Here is a tiny trained network, its code and every weight. The questions are about switching its units off for an input and a class, where a switched-off unit gives its printed mean instead of its output.

import numpy as np


def w(rows, s, z=0):
    codes = np.array(rows[::2]) - 128.0
    scale = np.full(codes.shape[1], s)
    scale[-1] = z or s
    return codes * scale


def f(y):
    return y / 2 * (1 + np.tanh(0.7978845608 * (y + 0.044715 * y**3)))


def log_softmax(a):
    a = a - a.max(-1, keepdims=True)
    return a - np.log(np.exp(a).sum(-1, keepdims=True))


def net(x, mask):
    res = np.array(x, float).reshape(1, 6) / 4 @ E
    y = f(res @ A[0][:, :-1].T + A[0][:, -1])
    res = res + np.where(mask, y, B[0][:, -1]) @ B[0][:, :-1]
    return log_softmax(res[-1] @ U[:, :-1].T + U[:, -1])


A, B = {}, {}
E = w([
[64,221,185,184,86],'x0',
[119,85,130,247,220],'x1',
[152,71,254,90,107],'x2',
[191,86,108,151,192],'x3',
[213,168,97,203,64],'x4',
[146,174,146,67,193],'x5',
],0.0091)
A[0] = w([
[86,55,173,98,160,119],'N1',
[114,47,106,130,133,168],'N2',
[121,114,70,128,166,169],'N3',
[94,149,138,60,90,77],'N4',
[93,80,75,116,80,163],'N5',
[181,102,105,193,164,128],'N6',
[133,158,117,102,136,43],'N7',
[87,117,128,127,111,162],'N8',
[161,114,176,147,120,129],'N9',
[126,99,123,106,103,82],'N10',
[61,129,104,114,206,82],'N11',
[152,146,54,137,171,170],'N12',
[135,129,165,141,122,50],'N13',
[172,144,156,146,158,53],'N14',
[125,119,131,131,128,141],'N15',
[167,118,126,133,110,2],'N16',
[8,162,115,181,165,128],'N17',
[116,139,127,121,143,43],'N18',
[122,154,53,148,64,122],'N19',
[168,93,122,215,165,164],'N20',
[129,136,151,138,103,23],'N21',
[129,153,118,107,135,56],'N22',
[126,155,158,137,112,48],'N23',
[112,62,153,100,141,141],'N24',
[51,152,133,177,157,98],'N25',
[122,113,109,127,94,55],'N26',
[108,100,114,133,128,92],'N27',
[108,133,80,149,85,166],'N28',
[140,119,189,143,115,128],'N29',
[148,144,64,126,143,64],'N30',
[181,154,161,136,65,60],'N31',
[109,140,120,152,143,35],'N32',
],0.017,0.0078)
B[0] = w([
[90,197,48,46,17,209],'N1',
[157,113,42,127,99,197],'N2',
[217,42,156,172,200,193],'N3',
[157,118,88,164,132,193],'N4',
[115,165,63,136,55,180],'N5',
[138,98,76,166,170,230],'N6',
[111,123,124,175,155,131],'N7',
[155,181,124,135,103,160],'N8',
[144,86,107,124,147,170],'N9',
[128,159,106,93,105,140],'N10',
[177,101,208,168,214,178],'N11',
[147,86,108,187,173,212],'N12',
[152,109,120,132,117,135],'N13',
[106,141,96,128,99,143],'N14',
[150,126,124,96,139,134],'N15',
[72,148,176,108,132,132],'N16',
[8,255,238,35,38,225],'N17',
[101,111,155,131,95,121],'N18',
[106,176,63,47,1,214],'N19',
[201,63,31,166,123,253],'N20',
[157,106,134,111,135,133],'N21',
[129,91,146,131,180,128],'N22',
[154,91,111,104,154,142],'N23',
[99,165,55,107,93,191],'N24',
[88,203,151,73,77,191],'N25',
[112,140,131,87,89,131],'N26',
[190,142,115,132,109,135],'N27',
[103,150,59,71,102,193],'N28',
[151,88,96,143,147,175],'N29',
[159,66,84,150,116,165],'N30',
[98,74,183,201,219,182],'N31',
[75,142,137,110,128,133],'N32',
],0.0082,0.015)
U = w([
[100,222,111,105,103,216],'0',
[137,115,254,181,248,2],'1',
[166,44,39,173,181,188],'2',
],0.0093,0.0041)

Each question gives the input, the list of numbers given to net, and the class t.
The units are the neurons (one row each of A and B). Each row of codes is followed by its name. A weight is (code - 128) times the scale printed after its matrix; where a second scale follows, it is the last column's (A, B and U).
mask holds one flag per neuron, in row order. A switched-off neuron (its flag False) gives its mean, the last column of its row in B, instead of its output. The means were averaged over made-up inputs and are rounded, as every weight is.
A unit's drop is (log p(t) with every unit on - log p(t) with that unit switched off) / (log p(t) with every unit on - log p(t) with every unit switched off).
unit that matters most: the unit with the biggest drop
top k neurons: the k neurons with the biggest drops, biggest first
drop of u: that unit's drop, to one decimal
input [6,-1,7,-1,1,-5], class 1: unit that matters most : N20
input [-8,-2,6,-5,3,-5], class 0: top 3 neurons : (N20, N3, N6)
input [-8,-3,4,6,-8,5], class 0: top 4 neurons : (N1, N20, N24, N6)
input [-2,-8,1,8,-8,-4], class 0: top 2 neurons : (N1, N20)
input [-6,-4,3,5,-6,8], class 0: top 2 neurons : (N1, N20)
input [5,8,-6,6,-3,1], class 1: top 2 neurons : (N17, N11)
input [-7,6,-8,-7,-3,6], class 1: top 2 neurons : (N11, N17)
input [-2,-1,-2,-4,8,7], class 2: top 4 neurons : (N17, N1, N25, N12)
input [-7,7,-1,-7,-5,3], class 0: top 3 neurons : (N1, N17, N20)
input [6,-6,3,2,8,4], class 1: top 2 neurons : (N31, N20)
input [-8,-1,3,-8,4,-5], class 0: drop of N3 : 0.1
input [-5,-1,2,-2,-4,0], class 0: drop of N24 : 0.0
input [7,0,-8,4,-8,5], class 1: drop of N11 : 0.7
input [7,2,-6,8,-5,6], class 1: top neuron : (N11)
